Below are the code and all the weights of a small trained network. Each question names an input and a class and asks about switching units off, where a switched-off unit gives its printed mean instead of its output.

import numpy as np


def w(rows, s, z=0):
    codes = np.array(rows[::2]) - 128.0
    scale = np.full(codes.shape[1], s)
    scale[-1] = z or s
    return codes * scale


def norm(h):
    return h / np.sqrt((h * h).mean(-1, keepdims=True) + 1e-5)


def f(y):
    return np.maximum(y, 0)


def log_softmax(a):
    a = a - a.max(-1, keepdims=True)
    return a - np.log(np.exp(a).sum(-1, keepdims=True))


def net(x, mask):
    res = np.array(x, float).reshape(1, 3) / 4 @ E
    u = 0
    for l in range(4):
        y = f(norm(res) @ A[l][:, :-1].T + A[l][:, -1])
        res = res + np.where(mask[u : u + 7], y, B[l][:, -1]) @ B[l][:, :-1]
        u += 7
    return log_softmax(norm(res)[-1] @ U[:, :-1].T + U[:, -1])


A, B = {}, {}
E = w([
[214,142,130,167,215,101,179,99,29],'x0',
[148,130,95,45,210,146,55,239,44],'x1',
[162,149,254,170,109,230,73,61,85],'x2',
],0.0093)
A[0] = w([
[123,132,19,69,161,74,125,218,119,68],'L0N0',
[141,105,108,90,142,141,29,195,72,61],'L0N1',
[135,105,11,143,117,55,184,136,160,162],'L0N2',
[191,122,121,152,186,105,230,96,41,183],'L0N3',
[128,128,112,119,167,131,72,194,40,3],'L0N4',
[138,132,167,121,134,158,66,117,109,79],'L0N5',
[133,132,104,138,131,123,97,151,89,39],'L0N6',
],0.012,0.003)
B[0] = w([
[141,57,48,206,121,99,59,128,133,224],'L0N0',
[56,173,161,156,122,161,105,201,108,215],'L0N1',
[93,200,184,78,135,118,187,137,160,224],'L0N2',
[146,153,116,203,134,70,152,120,34,245],'L0N3',
[217,76,142,3,132,113,149,73,169,203],'L0N4',
[99,157,137,136,92,171,129,148,145,187],'L0N5',
[145,100,119,124,160,132,139,116,135,150],'L0N6',
],0.017,0.012)
A[1] = w([
[152,63,174,207,61,223,58,36,79,181],'L1N0',
[162,133,87,117,131,139,202,106,31,21],'L1N1',
[143,162,134,76,239,170,154,131,10,31],'L1N2',
[119,110,207,67,190,192,107,95,202,37],'L1N3',
[208,165,191,37,195,167,189,144,112,13],'L1N4',
[85,117,94,141,112,198,132,82,242,107],'L1N5',
[165,104,131,79,156,168,178,161,119,4],'L1N6',
],0.012,0.0035)
B[1] = w([
[168,106,173,182,118,95,51,107,113,248],'L1N0',
[142,134,137,142,111,222,139,189,250,200],'L1N1',
[140,148,177,59,98,21,92,91,173,202],'L1N2',
[185,139,92,96,104,182,155,153,133,173],'L1N3',
[139,128,212,110,168,60,61,150,138,170],'L1N4',
[167,90,156,69,154,80,105,110,186,212],'L1N5',
[154,97,170,157,120,141,116,79,131,137],'L1N6',
],0.014,0.011)
A[2] = w([
[81,165,139,194,119,122,166,74,85,107],'L2N0',
[171,120,95,152,166,126,158,120,76,61],'L2N1',
[109,132,122,113,160,113,91,181,48,20],'L2N2',
[104,170,93,106,124,117,211,117,104,89],'L2N3',
[145,169,140,106,157,119,160,147,101,7],'L2N4',
[100,151,152,62,156,119,183,153,155,51],'L2N5',
[101,164,147,103,120,254,130,167,110,81],'L2N6',
],0.024,0.0021)
B[2] = w([
[123,154,134,188,151,123,113,187,96,245],'L2N0',
[131,119,96,86,119,157,136,58,173,200],'L2N1',
[99,133,153,136,105,122,162,84,178,204],'L2N2',
[74,144,168,102,120,115,186,173,135,216],'L2N3',
[32,101,165,113,113,157,124,160,137,199],'L2N4',
[175,104,69,148,134,118,111,80,116,254],'L2N5',
[250,123,77,40,174,133,208,198,41,204],'L2N6',
],0.024,0.0081)
A[3] = w([
[171,149,96,231,140,237,98,102,76,35],'L3N0',
[177,166,84,50,138,214,172,193,49,1],'L3N1',
[124,119,63,32,149,137,184,73,150,98],'L3N2',
[144,151,91,134,142,87,125,146,173,133],'L3N3',
[172,152,233,42,117,223,93,90,116,83],'L3N4',
[95,94,55,98,157,196,56,251,94,61],'L3N5',
[175,108,58,103,149,141,128,75,113,54],'L3N6',
],0.019,0.0024)
B[3] = w([
[131,99,85,72,183,115,57,79,45,175],'L3N0',
[179,62,14,111,193,40,175,160,97,207],'L3N1',
[143,63,93,156,94,126,126,64,98,221],'L3N2',
[130,116,167,105,110,193,150,90,82,194],'L3N3',
[142,230,165,88,105,141,162,133,235,253],'L3N4',
[90,161,135,172,142,251,62,215,139,189],'L3N5',
[61,115,121,106,113,86,179,130,117,190],'L3N6',
],0.022,0.013)
U = w([
[83,19,84,119,73,113,176,11,134,214],'0',
[197,212,223,72,119,105,93,89,214,222],'1',
[32,191,177,190,159,94,221,196,79,149],'2',
[154,157,158,183,203,95,10,88,4,10],'3',
[40,62,85,173,130,247,45,204,139,66],'4',
[204,115,44,56,196,134,163,242,119,11],'5',
],0.012,0.0011)

Each question gives the input, the list of numbers given to net, and the class t.
The units are the neurons (one row each of A and B). Each row of codes is followed by its name. A weight is (code - 128) times the scale printed after its matrix; where a second scale follows, it is the last column's (A, B and U).
mask holds one flag per neuron, layer by layer. A switched-off neuron (its flag False) gives its mean, the last column of its row in B, instead of its output. The means were averaged over made-up inputs and are rounded, as every weight is.
A unit's drop is (log p(t) with every unit on - log p(t) with that unit switched off) / (log p(t) with every unit on - log p(t) with every unit switched off).
The circuit of an input: a set's keep is (log p(t) with only the set's units on - log p(t) with every unit switched off) / (log p(t) with every unit on - log p(t) with every unit switched off). Starting from the 12 units with the biggest drops (on a tie, the unit counted first), units are removed one at a time, each time the one whose removal leaves the highest keep (on an exact tie, the one counted first), for as long as the keep stays at least 0.8.
circuit, biggest first: the units of the circuit, biggest drop first
most important unit: the unit with the biggest drop
top k neurons: the k neurons with the biggest drops, biggest first
k most important neurons of layer l: the k neurons of layer l with the biggest drops, biggest first
drop when u is switched off: that unit's drop, to one decimal
input [4,-1,1], class 3: circuit, biggest first : L0N3
input [5,1,3], class 1: top 2 neurons : L0N4, L0N0
input [-8,-3,-1], class 0: top 2 neurons : L0N3, L1N5
input [1,8,4], class 1: top 3 neurons : L0N4, L1N4, L1N2
input [1,7,4], class 1: top 2 neurons : L0N4, L1N4
input [7,-1,3], class 3: top 2 neurons : L0N3, L0N2
input [-6,1,6], class 5: top 3 neurons : L0N0, L0N3, L2N6
input [-8,1,8], class 5: 3 most important neurons of layer 0 : L0N0, L0N3, L0N5
input [1,0,-8], class 2: top 2 neurons : L0N2, L0N4
input [-1,1,6], class 5: top 4 neurons : L0N3, L0N0, L0N5, L2N6
input [-3,-1,-3], class 0: top 2 neurons : L0N3, L0N2
input [7,0,5], class 3: top 3 neurons : L0N3, L0N2, L2N0
input [-6,1,3], class 5: top 2 neurons : L0N0, L2N6
input [5,3,-3], class 0: most important unit : L0N0
input [6,6,0], class 0: top 3 neurons : L0N0, L0N2, L0N3
input [0,4,0], class 4: top 2 neurons : L0N0, L0N1
input [-4,0,-8], class 0: 3 most important neurons of layer 0 : L0N2, L0N3, L0N1
input [-2,-5,-1], class 0: 2 most important neurons of layer 0 : L0N3, L0N1
input [2,1,0], class 0: 3 most important neurons of layer 0 : L0N3, L0N4, L0N2
input [-5,2,-3], class 4: 2 most important neurons of layer 0 : L0N0, L0N3
input [5,-4,-8], class 2: most important unit : L0N2
input [1,6,5], class 1: 3 most important neurons of layer 1 : L1N4, L1N2, L1N1
input [5,-3,-7], class 2: drop when L0N2 is switched off : 0.9
input [-5,-5,-2], class 0: drop when L0N3 is switched off : 6.6
input [-8,3,-8], class 4: drop when L0N0 is switched off : 0.9
input [8,2,3], class 1: 2 most important neurons of layer 0 : L0N0, L0N4
